In the rows, zero is written as 128.
Each row of numbers stands for one object and depends on some of the facts below. Use the named rows to name the rest.

Named rows:
[126  91  99 113 149 111 135 124 144 139 117 122 122 115 120 137 106 126
 171 116  89 137 118 127 114 150 131 156] -> maklar
[172 135 131 126 142 134 124 129 149 102 120 129 116 115 116 131 112 114
 152 136 118 144 139  97 134  88 129 147] -> gibidu
[140 120 104  97 122 146 125 140 140 117 103 122 150 137  91 129 146  65
 119  97 123 162 115  99 176 100 149 150] -> flebril
[ 99 178 153 146 139 144 120 127 112 144 123 130 153 121 158  73 117 110
  88 139 122 124 165 118 121 108 111  96] -> zamen
[114 118 111 101 113 135 133 134 116 128 113 129 136 150 110 132 143 122
 108 114 150 133  86 134 142 129 134 107] -> sterar
[140 125 120 115 132 121 123 139 134 121 149 112 149 139 140 131 130  79
 149  99 106 129 127 119 153 148 137 172] -> grupla
[131 124  98 100 137 142 128 139 150 124 104 118 140 123 105 117 129  78
 133 105 102 160 114  89 152 100 140 153] -> ruvi
[126 125  96 106 128 136 136 137 138 141 124 126 139 140 113 129 130  88
 121 101 121 152 104 117 144 128 140 139] -> komam
[158 160 174 148 107 144 116 126 108 101 163 131 195 157 161 123 151  86
 105 119 131 129 132 140 170 143 124 147] -> muge
[119 132 149 147 144 141 110 138 160 132 138 124 112  85 135 116 138 131
 136 120  93 121 166 109 132 123 136 165] -> matru
[126 100 144 135 119 129 116 125 128 139 122 142 113 115 103 160 161 184
 135 145 139 118 123 154 122 142 128 129] -> nusos
[108  90 100 103 106 127 126 132 121 149  97 134 124 141 120 136 124 141
 127 120 139 142 109 142 131 126 146  97] -> suram
[155 138 112 126 141 132 150 123 153 133 128 134 103 121 124 130 105 130
 133 129 138 139 104 110 109  93 122 131] -> zestam
[142 116 123 131 159 143 145 119 142 156  89 144 145 100 115 121 100 183
 163 149  80 165 110 116  89 143 108 151] -> dresok
[147 137 143 135 122 116 115 124 113  86 148 127 111 132 135 127 129 126
 132 148 146 111 166 121 134 107 114 117] -> storik
[102 157 144 147 131 131 141 122 121 154 127 141 150 127 168  98 108 144
 110 141 119 123 136 132  97 138 107 106] -> dasta
[108 158 151 155 141 134 140 115 113 156 127 129 147 127 165  97 107 140
 112 142 115 123 145 136 102 135 113 109] -> fupidre
[ 98 105 111 123 148 102 113 130 121 133 110 105 102 103 123 110 108 135
 184 133  85 130 171 114 106 145 136 138] -> stuskas
[125 131 146 146 148 128 132 114 133 150 116 128 142 109 153 109  87 170
 166 159  76 135 148 128  81 156 107 145] -> plustudim

Facts:
saden (χ 890) (ψ sakare)
kinam (χ 424) (ψ raklik)
rukik (χ 890) (ψ bedim) (α setanir, sorar, steflu)
mefir (χ 424) (α flebruk, dripi)
steflu (χ 890) (ψ liflerus)
skesa (χ 424) (α dripi, drova)
lukar (χ 841) (ψ flesta) (α saden)
breskir (χ 890) (ψ bufis) (α sudun, vepi, skoval)
meker (χ 890) (ψ klubruskim) (α plinum, plostol)
vare (χ 424) (α dripi, drova)
komor (χ 508) (α sudun, skoval)
sakare (χ 424) (ψ stogeplel) (α kuflaros)
plusam (χ 424) (α stukler, sorar, zarek)
dagrum (χ 424) (ψ sizagem)
griluk (χ 890) (ψ drova)
bivol (χ 424) (ψ doman) (α velen, drova)
drerul (χ 424) (ψ nokar)
fupidre (χ 508) (ψ flebril)
kegobil (χ 424) (ψ dagrum) (α zirok, steflu, drova)
maklar (χ 424) (ψ skoval) (α dresok, lobra)
stukis (χ 890) (ψ trodrak) (α dresok)
trubodol (χ 890) (ψ gripo) (α komor)
veflor (χ 424) (ψ grenir)
samu (χ 424) (ψ klomo)
drogi (χ 424) (ψ giskan) (α drova)
suram (χ 424) (ψ ditinek) (α teba)
druvan (χ 841) (ψ plufe) (α klubruskim, saden)
vipli (χ 424) (α sorar, bivol)
nokar (χ 508) (α dripi)
sesas (χ 508) (ψ dasta) (α gotem, boplo, lobra)
boplo (χ 841) (ψ druvan) (α degesik, kefak, lobra)
truvum (χ 508) (ψ pevo)
pevo (χ 508) (ψ vipli) (α klubruskim, boplo, drilek)
zope (χ 890) (ψ lobra) (α tusol, storik)
brona (χ 890) (ψ setanir) (α flebruk, tusol, setanir)
sorar (χ 890) (ψ bruto) (α gotem)
tebem (χ 890) (ψ gavo)
muber (χ 424) (ψ stuskas) (α sadrem)
flebril (χ 424) (α flebruk, klubruskim, maklar, drova)
sizagem (χ 424) (ψ gezi) (α setanir, drova)
migrol (χ 424) (α teba)
brefisel (χ 424) (ψ gotem) (α drova)
dober (χ 841) (ψ dresok)
floni (χ 841) (ψ griluk) (α stukler, kefak)
grenir (χ 424) (ψ kuflaros) (α giklomas)
flesta (χ 890) (ψ samu)
teba (χ 508) (ψ mefir) (α brefisel, nusos)
giklomas (χ 424) (α brefisel, dripi, drova)
trodrak (χ 424) (ψ degesik)
brekla (χ 890) (ψ zope)
ditinek (χ 424) (ψ stukis) (α plusam, sadrem, beplan)
kefak (χ 841) (ψ stelon) (α setanir)
dresok (χ 508) (ψ boplo) (α vare)
lepu (χ 890) (α plinum, giklomas, drova)
sagruzos (χ 890) (ψ breskir) (α sadronur, gotem, dripi)
kefla (χ 424) (ψ brekla) (α velen)
plufe (χ 424) (ψ floni)
sadrem (χ 890) (ψ giklomas) (α vepi)
skeflis (χ 424) (ψ skesa) (α zestam)
liflerus (χ 424) (ψ sesas)
bopostor (χ 424) (ψ sudun) (α brefisel, nusos, dripi)
tridin (χ 890)
gezi (χ 424) (ψ lepu)
bruto (χ 890) (ψ komam) (α klubruskim, vare, drova)
brustam (χ 841) (ψ suram) (α maklar)
brarik (χ 841) (α meker, drilek)
sadronur (χ 841) (ψ plustudim) (α gripo)
klomo (χ 890) (ψ rukik)
pugren (χ 508) (α flostevin, zirok, beplan)
gavo (χ 424) (ψ grose) (α steza)
flonum (χ 841) (ψ veflor)
gagru (χ 424) (ψ tebem)
plustudim (χ 508) (ψ dober)
muzen (χ 890)
vafle (χ 890) (α plinum, velen)
komam (χ 424) (ψ vare) (α maklar, ridris)
giskan (χ 890) (α bivol)
stogeplel (χ 424)
kuflaros (χ 841) (ψ beplan) (α dresok)
degesik (χ 890) (ψ brefisel) (α beplan)
devos (χ 424) (ψ dabes) (α drova)
sudun (χ 841) (ψ trutri) (α gripo)
bitu (χ 841) (α vare, vepi)
tiklil (χ 841) (α bivol, beplan)
raklik (χ 841) (ψ drilek) (α klubruskim, drova)
drova (χ 890)
tusol (χ 424) (α gripo)
masketa (χ 508) (ψ moluk) (α devos, stukler, brapo)
grose (χ 424)
stido (χ 841) (ψ maklar) (α skoval, stelon, drova)
beplan (χ 424) (ψ devos) (α gotem, drova, lobra)
stuskas (χ 424)
vafligru (χ 424) (ψ sadrem) (α brefisel, drova)
gripo (χ 424) (ψ brustam) (α sadrem, velen)
lotrir (χ 508) (ψ sorar) (α skeflis)
matru (χ 841) (α skegran)
nusos (χ 841) (ψ plusam) (α sorar)
storik (χ 890) (α zirok)
zamen (χ 508) (α grose)
ridris (χ 508) (α fidi, drova)
zenik (χ 508) (ψ kefla)
stotik (χ 508) (α plinum, gripo)
gibidu (χ 890) (α flebruk, bruto)
bogrizu (χ 424) (α mefir, plustudim)
zarek (χ 890) (ψ saden)
muge (χ 508) (ψ vepi) (α muber, ditinek, kefak)
bedim (χ 841) (ψ leple)
dripi (χ 424) (ψ sagruzos) (α drova)
fidi (χ 508) (ψ kefak) (α velen)
doman (χ 508) (α flostevin, stuskas, vare, gibidu)
velen (χ 424) (ψ masketa) (α dripi, drova)
steza (χ 424) (ψ zenik)
skazin (χ 890) (ψ sadronur)
skeplal (χ 890) (ψ kegobil)
grupi (χ 841) (ψ trubodol) (α saden, vare)
seflak (χ 424) (ψ flostevin)
zirok (χ 841) (ψ lotrir)
zestam (χ 890) (ψ brapo) (α vafle, stukis)
begru (χ 841) (α matru, gotem, doman)
dabes (χ 841) (ψ velen) (α velen, lepu)
skitom (χ 424) (ψ fupidre) (α vepi, drova)
flostevin (χ 508) (ψ skegran) (α dripi, drova)
stukler (χ 424) (ψ fidi)
stelon (χ 508) (ψ bopostor) (α nokar, devos, klubruskim, suram)
lipel (χ 508) (ψ tridin) (α drova)
bufis (χ 890) (ψ steflu) (α velen)
drilek (χ 424) (ψ flonum) (α vare, mefir, skeflis)
dasta (χ 508) (ψ drerul)
klubruskim (χ 890) (ψ stukler) (α sorar, lobra)
ruvi (χ 424) (α maklar, vare)
grupla (χ 424) (ψ zarek) (α lobra)
trutri (χ 424) (ψ lipel)
sterar (χ 424) (ψ meker) (α lepu)
fluskaston (χ 424) (ψ komor) (α boplo, raklik)
lobra (χ 508) (α gotem, sorar)
skegran (χ 841) (ψ skeplal) (α plustudim)
plinum (χ 424) (α sorar)
gotem (χ 508) (ψ bivol)
flebruk (χ 424) (α vare, sorar)
gustumim (χ 424) (α vare, dresok, dripi)
fozanil (χ 424) (α kuflaros, stelon, gustumim)
brapo (χ 890) (ψ nusos) (α vafligru)
plostol (χ 424) (ψ begru) (α gustumim)
moluk (χ 890) (ψ zirok)
leple (χ 841) (ψ steza)
setanir (χ 508) (ψ muge) (α velen)
soflur (χ 890) (ψ sterar) (α stuskas, samu)
vepi (χ 841) (ψ teba) (α vare, drova)
skoval (χ 890) (ψ lukar) (α raklik, nusos)

Which object is each row?
No name comes twice in this set of rows, the named rows included.
[165 151 141 136 135 152 132 123 150 130 127 134 183 133 139 118 129  82
 118 116 101 170 113 108 146 113 127 169] -> pevo
[155 122 125 118 114 128 119 127 114  98 111 135 106 131  92 138 136 150
 125 149 157 135 125 119 136  82 117 103] -> lepu
[165 113 108 128 137 136 147 121 163 139 116 148 100 113 135 133  78 144
 142 126 128 152 120 117 104  90 130 125] -> stukis
[120  93 110 126 113  92 108 121  86 123 122 113 105 144  96 157 144 168
 160 141 128 137 117 153 110 170 140 113] -> velen
[127  76  98 106 143 107 115 125 126 135  78 117 103  91  87 135 113 156
 196 139  70 150 138 116 108 136 136 143] -> vare
[112  92 107  98 118 133 119 134 103 121  94 124 125 132  78 137 150 138
 119 131 141 141 121 128 149 114 129  96] -> giklomas
[119 113 154 134 123 130 111 120 133 130 133 139 112 117 123 140 171 172
 117 142 143  96 105 171 126 135 130 120] -> sudun
[140 129 161 136 114 151 100 142 141 102 143 136 141 110 112 130 179 102
 105 119 140 123 146 125 174 116 137 151] -> tiklil
[140 119 142 130 132 145 120 121 110 134  81 147 143 117  93 122 133 146
 127 159 107 167 130 126 124 104 118 112] -> nokar
[120 101  99 103 141 136 128 136 136 140  81 128 113 115  88 124 130 113
 140 122 100 162 120 103 130 100 130 124] -> gustumim
[111 131 103 108 133 140 128 143 147 131 109 113 141 121 118 105 124  77
 125 108 105 136 138  92 145  98 146 144] -> bogrizu
[171 108 123 127 144 112 130 105 144 109 132 126 102 116 126 145 117 147
 188 152 102 121 105 136 106 120 123 156] -> klubruskim

Now the same objects, written a new way:
Some rows with their names:
[101  70 129 119 119 107 166 205 171 190 125 130  78 127 117 129 116 140
  56 130 120 132 144 163 140 134 100 105 101 145 103 162 157 126  88  46
 121 144 122 159  74 189 128 117 151 116 157 136 118 123 135 138 107 108] -> dripi
[ 99 100 135  94 136  88 159 180 135 228 151 117 119 125 106 111  86 168
  72 110 150 116 146 138 139 131  93  94 128 128 114 143 162 123 158 124
  90 104 108 148 107 154 108 151 122 154 133 182 162  85 138 153 123  72] -> ditinek
[158  93 120  89  99  69 170 185 143 204 183 178 104 125  67 155 134 152
 103 112 138 127 183 148 160 132 100 126  95 130 114 118 131 128 145  81
 100 133  87 153  99 170 102 139 130 140 130 128 175  61 158 166 101 123] -> fozanil
[116  82 120 111 107  92 155 185 161 193 150 154  81 125 104 135 129 155
  75 131 116 117 141 149 149 137 100 119 115 130 109 152 163 122 117  68
 110 136 103 168  96 192 114 117 150 122 152 132 148 102 137 145 117 105] -> maklar
[148  90  59 104 118  88 186 160 152 170 162 140  91 117 119 109 113 148
  86 144 121 109 136 134 147 124 106 119 180 127  89 154 160 109 124 107
 122 122 117 165 142 170  87 103 170 147 174 130 159  95 160 105 102 104] -> skegran
[154  35 128 140 118  66 164 145 165 195 161 154  79 158  76 118 132 109
  88 116 172 132 129 134 124 124  86 133 166 157  77 118 122 135 163 117
 123 151 132 140 122 129 120 120 152 153 160 155 170  74 134  93  71 147] -> tridin
[128 109  70  95 125 120 191 179 158 153 137 132 114 100 111  93 109 161
  99 139 114 133 114 140 102 118 132 100 169 126 102 131 165 128 124 107
 113 130 106 155 111 154  85 125 155 150 176 124 168  86 169 117 100  89] -> boplo
[153 109  68  82 108  85 199 178 137 200 165 132 124 115 118 142 107 152
  78 121 131 118 161 123 148 117 100 128 144 142 112 152 138 115 138 112
 118 111 112 137 145 164  86 126 164 148 159 134 144  70 163 131 100  89] -> brustam
[158  86  60 105 140  89 180 151 157 159 156 132  95 122 104 115 104 163
  78 125 126 115 153 154 138 114 104 124 165 130  85 148 143 112 136  97
 112 133 129 176 143 165  88 113 167 152 162 126 171  97 161 114  97 121] -> matru
[137  93 121 110  91  84 183 159 166 168 169 164 108 107  77 146  91 146
  98 116 147  97 161 143 133 138 140 104 126 123 100 150 135 169 135 119
  58 112  72 104 106 137  94 174 127 120 148 181 150  42 151 109  90 110] -> masketa
[145  60 102  99  95  68 185 171 145 224 146 126 107 150 107 159 129 131
  57 126 123 122 160 108 142 123  91 124 125 166 146 135 125 109 135  93
 133 129 123 132 108 170 104 128 169 129 149 135 118  50 121  98 103  98] -> stukis
[149  40 128 142  95  58 163 158 158 183 168 159  61 153  86 117 121 105
  88 135 182 121 119 128 126 109 101 120 175 145  89 140 134 136 146 115
 106 135 108 114 124 138 146 115 154 144 155 175 149  57 143  75  92 142] -> moluk
[137  38 138 138 102  64 154 145 155 188 163 158  71 160  96 128 148 111
 110 119 156 126 101 113 131 131  89 153 173 145  84 144 143 151 171 116
 116 146 114 125 127 142 120 114 174 154 174 172 152  81 126  94  82 126] -> flesta
[132  89 120  96 137  87 163 177 154 196 159 150 112 123  74 130 110 168
 101 105 139 124 160 160 141 137 107 114 106 126 104 115 146 129 149 106
  77 131  97 162  95 158 106 146 115 149 132 151 179  75 155 162 110 115] -> vipli
[111  74 104 122 100 101 167 135 172 155 137 146  78 118 115 109 128 131
  60 169 103 111 146 149 132 150 113  82 159 139  81 160 160 126 106  78
 135 126 115 163  91 159  69 137 166 111 186 125 157  99 115  75  80 104] -> plustudim
[138  58 109  99 119  86 164 151 153 187 135 142 119 138  80 157 129 175
 123  98 125 112 106 110 123 143 123 146 134 112 131 123 152 155 174 136
  74 139  83 139 120 154 102 140 152 147 160 184 156  51 132 123 106 104] -> rukik
[152  91 105  92 115  73 162 172 146 195 173 165  99 124  72 145 124 164
  96 123 129 120 173 154 161 135  96 120 103 124 116 123 142 117 145  84
 100 130  92 170  99 172  96 138 129 133 132 135 178  70 152 156 118 118] -> ruvi
[167 106  61  88 100  86 200 172 149 183 171 156 114 117 103 143 119 149
 109 125 123 109 159 131 149 119 115 129 144 131 110 145 136 126 134 108
 107 120  95 141 135 169  80 123 164 144 158 127 154  59 172 134 104 102] -> grupi
[122  72 154 137 101  69 143 169 147 206 185 168  66 139  93 100 136 109
 101 134 169 127 130 140 144 124  82 109 156 143  59 155 158 126 146  96
 121 130 111 137 108 151 125 117 139 155 152 160 173  98 149 140  94 121] -> drerul

Rows to name:
No name comes twice in this set of rows, the named rows included.
[125  81 137 117  97 111 188 174 172 184 155 153 111 111 105 151 116 126
  88 115 137 121 165 148 136 151 123 113 119 146  92 154 129 173 111  89
 103 131  99 119  93 153  82 168 145 116 167 154 137  75 130 114  66 107] -> teba
[143  75 141 135  99  67 165 126 154 178 191 173  88 128  78 132 123 105
  93 129 174 111 167 149 141 145  92 117 169 148  39 148 126 150 169 117
 104 123 117 121 127 117  74 155 146 148 168 161 181  70 132 104  54 133] -> zamen
[111  65 126 122 117  73 125 159 155 181 155 152  58 138 107 115 137 149
  82 140 120 113 121 151 159 139  81 131 139 123  86 170 176 122 137  78
 114 137 103 179 119 186 110 109 166 139 161 152 157 118 123 135 114 110] -> samu
[114  79 118 110 126  97 161 181 166 175 150 140  78 123  94 109  81 171
  75 125 139 111 138 170 133 125 121  93 123 116 116 150 168 129 114  90
  71 122  85 155  99 170 144 128 133 121 138 174 153  94 147 132 130 107] -> beplan
[ 94  80 151 110 109 100 178 206 157 221 142 124 100 132 116 135 109 129
  55 110 147 141 155 147 134 129  90 115 100 161 112 163 143 134 110  71
 114 133 117 140  86 175 129 134 145 128 145 153 117 102 133 151  99  92] -> brefisel
[176 100  50  84 136  79 185 146 153 161 165 149 117 118  85 128 103 177
  98 122 123 108 164 147 144 122 113 125 155 113  99 127 131 106 161 126
  94 122 111 171 148 152  77 127 152 163 156 130 187  69 166 126 110 116] -> begru
[134  71 150 134 118  69 142 163 154 194 185 166  63 142  79 105 128 120
  87 123 179 134 150 157 143 123  73 119 146 143  49 139 137 126 160  89
 112 139 117 150 116 146 119 122 137 159 152 159 183 106 149 137  87 135] -> stogeplel
[161 113  81  95 100 103 204 198 148 190 162 153 139 107  97 155 109 152
 120  91 138 129 144 128 132 121 126 137 128 130 105 139 133 155 134 116
  88 130  83 118 127 161  89 139 145 151 160 142 147  49 182 152  92 103] -> stido
[154  54  89  99 101  80 180 164 170 190 142 141 103 137  89 151 122 155
  90 129 121 112 132 130 136 128 122 121 130 132 149 117 142 134 131 107
  93 130  95 137 100 165 117 135 149 121 147 148 143  38 143 102 113 116] -> bruto
[143  88 105  95 127  96 173 133 162 167 156 152 124 112  74 146 101 169
  94 114 132 102 169 153 137 154 126 106 133 122  92 125 132 147 158 120
  73 118 100 148 113 134  58 177 128 134 154 158 183  61 138 121  86 110] -> pugren
[152 117  63  90  96  99 198 186 148 169 164 156 116 105 106 118 129 149
 120 143 115 132 136 129 123 116 128 110 151 127 108 126 150 124 142 107
 121 129  91 144 109 154  75 132 155 151 169 113 177  50 183 129  93  97] -> druvan
[127  79 115 108 134  92 158 177 161 180 146 140  86 129  95 133 111 163
  67 125 124 130 158 170 142 135  95 112 108 133 105 130 151 114 119  66
 103 143 120 182  95 182 114 123 139 128 142 130 159 107 136 148 113 115] -> flebruk
[137 115  84  93 124 112 193 176 153 163 151 140 131 106 100 102  93 160
 118 114 134 131 116 129 108 118 131 111 164 121  94 125 153 145 146 132
  91 126  96 132 119 134  85 138 141 161 169 147 179  70 183 135  91  90] -> floni
[115  86 153 133  92  78 145 177 147 197 173 178  65 129  97  82 147 106
 101 152 162 142 125 141 123 120  89  97 163 143  63 137 160 132 147  94
 134 139 103 137  90 138 116 120 139 154 164 140 189  93 155 132  83 115] -> plufe

